Small tables with named rows and columns. After each table, cells are looked up by row and column.

kub =
	lolovof	lir	seg	vizum
famuri	22.06	45.44	93.13	49.32
zovo	19.95	67.00	83.64	48.64
kif	56.53	50.34	46.13	63.89
deris	20.66	58.75	61.43	34.38
mele	38.50	69.08	53.33	54.08
soz	65.56	42.46	32.58	64.39
vufugiz	34.68	30.58	90.46	56.35
korasig	44.90	71.09	4.51	35.78
medap	63.63	64.08	51.32	79.61
sor	73.80	60.23	35.53	80.77
rasem	49.58	30.47	77.79	66.77

What is the vizum of famuri in kub?
49.32
What is the vizum of rasem in kub?
66.77
What is the seg of kif in kub?
46.13
What is the lir of medap in kub?
64.08
What is the vizum of zovo in kub?
48.64
What is the lir of korasig in kub?
71.09
What is the lolovof of medap in kub?
63.63
What is the seg of rasem in kub?
77.79
What is the lolovof of vufugiz in kub?
34.68
What is the lir of mele in kub?
69.08

gamida:
	vikape	sizotop	rim	mes	mus	namibi	fet
siv	109	148	184	204	213	128	221
sebe	211	192	230	229	194	174	198
git	143	190	191	212	179	158	186
doka	22	149	126	181	192	77	226
lur	60	155	129	182	174	128	220
lagi	173	205	169	228	155	176	159

lur, mus: 174
lagi, sizotop: 205
siv, mus: 213
git, fet: 186
doka, fet: 226
lur, mes: 182
siv, fet: 221
doka, mes: 181
Row with the largest namibi: lagi

Table peg
	sozi	sov	nez
rudedov	1650	2537	2537
vop	7546	880	880
kotefus	3631	2459	2459
puga	1998	2244	2244
sunavom	1521	3299	3299
dudos	3667	1651	1651

sov of kotefus: 2459
nez of vop: 880
sov of dudos: 1651
sov of vop: 880
sov of puga: 2244
nez of puga: 2244
sov of sunavom: 3299
sozi of kotefus: 3631
sozi of dudos: 3667
nez of sunavom: 3299
nez of dudos: 1651
sov of rudedov: 2537
sozi of sunavom: 1521
sozi of vop: 7546
sozi of puga: 1998
nez of kotefus: 2459
sozi of rudedov: 1650

Table lut
,sivemo,romiz,mas,zudo
mak,0.4,0.6,0.5,0.5
dil,0.5,0.6,0.6,0.5
lag,0.2,0.8,0.4,0.7
kuz,0.5,0.6,0.5,0.5
zos,0.2,0.8,0.4,0.7
mudo,0.5,0.6,0.5,0.6
kuler,0.6,0.6,0.6,0.5
kig,0.5,0.5,0.5,0.5
tiviz,0.1,0.8,0.3,0.7
limora,0.4,0.6,0.5,0.5

limora, mas -> 0.5
kig, romiz -> 0.5
dil, mas -> 0.6
kuz, zudo -> 0.5
mak, sivemo -> 0.4
zos, mas -> 0.4
dil, romiz -> 0.6

naraba =
|  | nutek | duzur |
|---|---|---|
| soni | -5.6 | 3.2 |
| vuv | -6.0 | 3.8 |
| nunazer | -0.6 | -1.7 |
| ros | -6.7 | 5.2 |
| magazo | 6.4 | -9.9 |

What is the duzur of ros in naraba? 5.2
What is the duzur of magazo in naraba? -9.9
What is the nutek of soni in naraba? -5.6
What is the nutek of nunazer in naraba? -0.6
What is the duzur of vuv in naraba? 3.8
What is the nutek of magazo in naraba? 6.4
What is the nutek of ros in naraba? -6.7
What is the duzur of nunazer in naraba? -1.7
What is the duzur of soni in naraba? 3.2
What is the nutek of vuv in naraba? -6.0
Which row has the largest nutek? magazo

pobase:
,zesu,zum,tuf,fabavod,biseze
mon,101,183,227,143,154
nozer,112,140,83,167,206
leg,135,145,171,90,169
nuzop,95,130,120,199,76
basem,176,156,185,156,145
kolelot,160,149,104,149,80
tepulin,103,148,151,164,153
mel,195,212,199,212,160
guleled,115,169,127,200,33
lis,92,135,131,161,79

tuf of mon is 227
tuf of tepulin is 151
tuf of guleled is 127
zesu of leg is 135
zesu of basem is 176
zesu of nuzop is 95
fabavod of lis is 161
Row with the largest zum: mel

faliko
       livu  nepaz  ruv  zet  zitiko  posogoz  mun  fuzov  zini
bor     101     85   98  130      54      129  124     38    93
gaz      37    138  105  117     125      112   84     63   111
kav      87     86  141  100     130       75  106    118    88
zogan    37     74   68   57     156      110   56    131    59
sur      94    109   74   62      25      122  168     29    67
vami     58    134   77  156     217       94  108    153   100
bemi    155    107   77   99      92      108  139    129    74

What is the zet of gaz in faliko? 117
What is the livu of vami in faliko? 58
What is the fuzov of vami in faliko? 153
What is the posogoz of bor in faliko? 129
What is the zitiko of vami in faliko? 217
What is the mun of bemi in faliko? 139
What is the posogoz of gaz in faliko? 112
What is the livu of kav in faliko? 87
What is the mun of sur in faliko? 168
What is the livu of gaz in faliko? 37
What is the zet of vami in faliko? 156

